Below is a small trained network, with its code and all its weights. Each question gives an input and a class and asks what happens when units are switched off, that is, made to give their printed mean instead of their output.

import numpy as np


def w(rows, s, z=0):
    codes = np.array(rows[::2]) - 128.0
    scale = np.full(codes.shape[1], s)
    scale[-1] = z or s
    return codes * scale


def f(y):
    return y / 2 * (1 + np.tanh(0.7978845608 * (y + 0.044715 * y**3)))


def log_softmax(a):
    a = a - a.max(-1, keepdims=True)
    return a - np.log(np.exp(a).sum(-1, keepdims=True))


def net(x, mask):
    res = np.array(x, float).reshape(1, 7) / 4 @ E
    y = f(res @ A[0][:, :-1].T + A[0][:, -1])
    res = res + np.where(mask, y, B[0][:, -1]) @ B[0][:, :-1]
    return log_softmax(res[-1] @ U[:, :-1].T + U[:, -1])


A, B = {}, {}
E = w([
[110,64,92,187,141,96,29,161],'x0',
[140,63,242,138,99,153,147,147],'x1',
[82,35,83,91,178,130,166,75],'x2',
[71,159,139,206,200,219,146,158],'x3',
[129,133,120,128,132,128,125,125],'x4',
[97,157,188,85,184,93,48,93],'x5',
[91,132,144,207,126,2,194,118],'x6',
],0.0092)
A[0] = w([
[114,110,165,188,192,197,152,146,64],'N1',
[114,93,50,92,200,122,159,84,139],'N2',
[116,111,246,112,167,104,78,44,152],'N3',
[175,92,112,28,85,88,143,154,31],'N4',
[168,125,201,150,103,128,127,165,211],'N5',
[123,141,137,186,180,52,171,103,4],'N6',
[124,90,105,171,112,113,59,173,81],'N7',
[169,194,163,48,154,152,254,64,112],'N8',
[106,60,113,73,158,152,142,110,106],'N9',
[224,156,48,91,70,58,114,84,182],'N10',
[93,40,151,83,143,138,153,116,102],'N11',
[143,83,66,185,39,110,223,176,169],'N12',
[143,86,122,91,77,88,97,129,68],'N13',
[110,216,69,103,185,97,94,92,200],'N14',
[179,87,153,105,81,74,129,95,67],'N15',
[100,117,133,36,108,199,69,163,37],'N16',
[194,79,62,134,82,175,168,164,148],'N17',
[118,178,74,163,196,160,152,167,150],'N18',
[141,50,95,183,144,117,67,145,73],'N19',
[201,242,123,134,84,144,55,194,179],'N20',
[189,117,108,86,186,221,94,180,60],'N21',
[176,123,79,54,125,174,89,142,64],'N22',
],0.0091,0.0035)
B[0] = w([
[145,162,165,140,251,136,82,117,186],'N1',
[69,170,113,89,103,135,158,224,194],'N2',
[219,110,80,54,111,106,49,148,229],'N3',
[128,196,174,152,232,176,102,124,207],'N4',
[37,82,104,74,141,60,133,165,205],'N5',
[216,189,80,193,141,39,170,138,168],'N6',
[46,175,137,138,56,159,125,46,177],'N7',
[71,151,106,122,42,140,79,42,245],'N8',
[80,150,82,134,85,135,172,217,178],'N9',
[61,132,175,112,227,154,126,133,255],'N10',
[69,144,93,99,116,143,148,223,183],'N11',
[165,99,84,107,135,113,38,127,229],'N12',
[106,172,170,185,218,187,135,91,185],'N13',
[154,15,157,68,104,94,79,134,213],'N14',
[107,167,153,164,231,146,169,131,202],'N15',
[170,146,75,179,163,55,163,119,201],'N16',
[211,80,97,76,141,118,54,124,209],'N17',
[110,102,213,106,235,163,78,118,185],'N18',
[87,203,127,125,2,197,128,40,189],'N19',
[44,126,70,110,100,146,175,207,252],'N20',
[132,125,52,190,164,28,190,49,207],'N21',
[176,108,113,167,144,86,201,93,194],'N22',
],0.0075,0.0092)
U = w([
[117,181,176,162,234,174,112,122,81],'0',
[172,166,81,208,141,30,196,102,102],'1',
[75,161,97,119,107,137,162,255,92],'2',
[206,91,103,87,130,121,25,134,85],'3',
[87,194,134,145,53,174,119,15,110],'4',
[124,75,138,108,144,119,115,150,214],'5',
[131,123,125,133,139,122,127,142,248],'6',
[174,124,169,165,99,160,167,135,89],'7',
],0.011)

Each question gives the input, the list of numbers given to net, and the class t.
The units are the neurons (one row each of A and B). Each row of codes is followed by its name. A weight is (code - 128) times the scale printed after its matrix; where a second scale follows, it is the last column's (A, B and U).
mask holds one flag per neuron, in row order. A switched-off neuron (its flag False) gives its mean, the last column of its row in B, instead of its output. The means were averaged over made-up inputs and are rounded, as every weight is.
A unit's drop is (log p(t) with every unit on - log p(t) with that unit switched off) / (log p(t) with every unit on - log p(t) with every unit switched off).
The circuit of an input: a set's keep is (log p(t) with only the set's units on - log p(t) with every unit switched off) / (log p(t) with every unit on - log p(t) with every unit switched off). Starting from the 12 units with the biggest drops (on a tie, the unit counted first), units are removed one at a time, each time the one whose removal leaves the highest keep (on an exact tie, the one counted first), for as long as the keep stays at least 0.8.
circuit, biggest first: the units of the circuit, biggest drop first
most important unit: the unit with the biggest drop
top k neurons: the k neurons with the biggest drops, biggest first
drop of u: that unit's drop, to one decimal
input [3,2,-2,-2,-4,8,7], class 3: circuit, biggest first : [N3]
input [-6,0,3,-8,-3,-5,1], class 0: circuit, biggest first : [N4 N10]
input [-6,0,-3,-8,1,-8,7], class 0: circuit, biggest first : [N10 N4]
input [5,1,8,4,7,-6,-1], class 2: top 2 neurons : [N2 N9]
input [8,-2,-1,8,2,-8,-5], class 0: top 4 neurons : [N18 N1 N8 N3]
input [-8,7,8,4,2,3,0], class 2: top 2 neurons : [N11 N9]
input [-1,2,-8,-6,-6,-6,2], class 2: top 2 neurons : [N20 N5]
input [4,4,-5,-8,6,-8,6], class 0: top 3 neurons : [N15 N10 N13]
input [7,-4,4,-1,2,-7,-8], class 1: top 2 neurons : [N21 N22]
input [2,-5,-6,-6,6,-6,2], class 0: top 2 neurons : [N10 N3]
input [-6,0,-7,7,-2,8,-4], class 3: circuit, biggest first : [N3 N14]
input [1,6,8,4,3,3,7], class 2: circuit, biggest first : [N11 N9]
input [3,-7,-1,5,1,6,-8], class 1: circuit, biggest first : [N21 N16]
input [1,-8,-5,5,-4,5,2], class 5: top neuron : [N14]
input [-2,-1,7,-6,-6,-3,4], class 2: top 2 neurons : [N2 N11]
input [5,-1,-4,2,3,-7,-2], class 3: top 2 neurons : [N17 N12]
input [-4,-1,-4,-2,-3,-2,-7], class 1: circuit, biggest first : [N21 N22]
input [8,-7,1,-5,8,-5,3], class 4: top 2 neurons : [N19 N7]
input [-7,-1,-5,-5,2,-3,-6], class 4: top 2 neurons : [N8 N6]
input [4,-2,-5,8,-4,-7,7], class 0: top 3 neurons : [N18 N1 N21]
input [0,8,6,-8,-1,7,-7], class 0: most important unit : N4
input [1,7,-1,6,6,-7,-5], class 3: top 2 neurons : [N17 N10]
input [-5,-8,7,7,5,-7,2], class 5: circuit, biggest first : [N14 N12]
input [-8,2,5,7,8,-2,2], class 4: top 2 neurons : [N8 N10]
input [6,-5,-5,6,-6,4,-8], class 1: drop of N3 : 0.0
input [3,-8,1,-3,5,3,1], class 5: drop of N10 : 0.2
input [2,-1,-7,3,-7,7,-7], class 1: drop of N16 : 0.3
input [-8,3,-6,2,-6,8,8], class 1: drop of N18 : 0.1
input [2,-3,-1,-1,3,-8,5], class 3: most important unit : N12
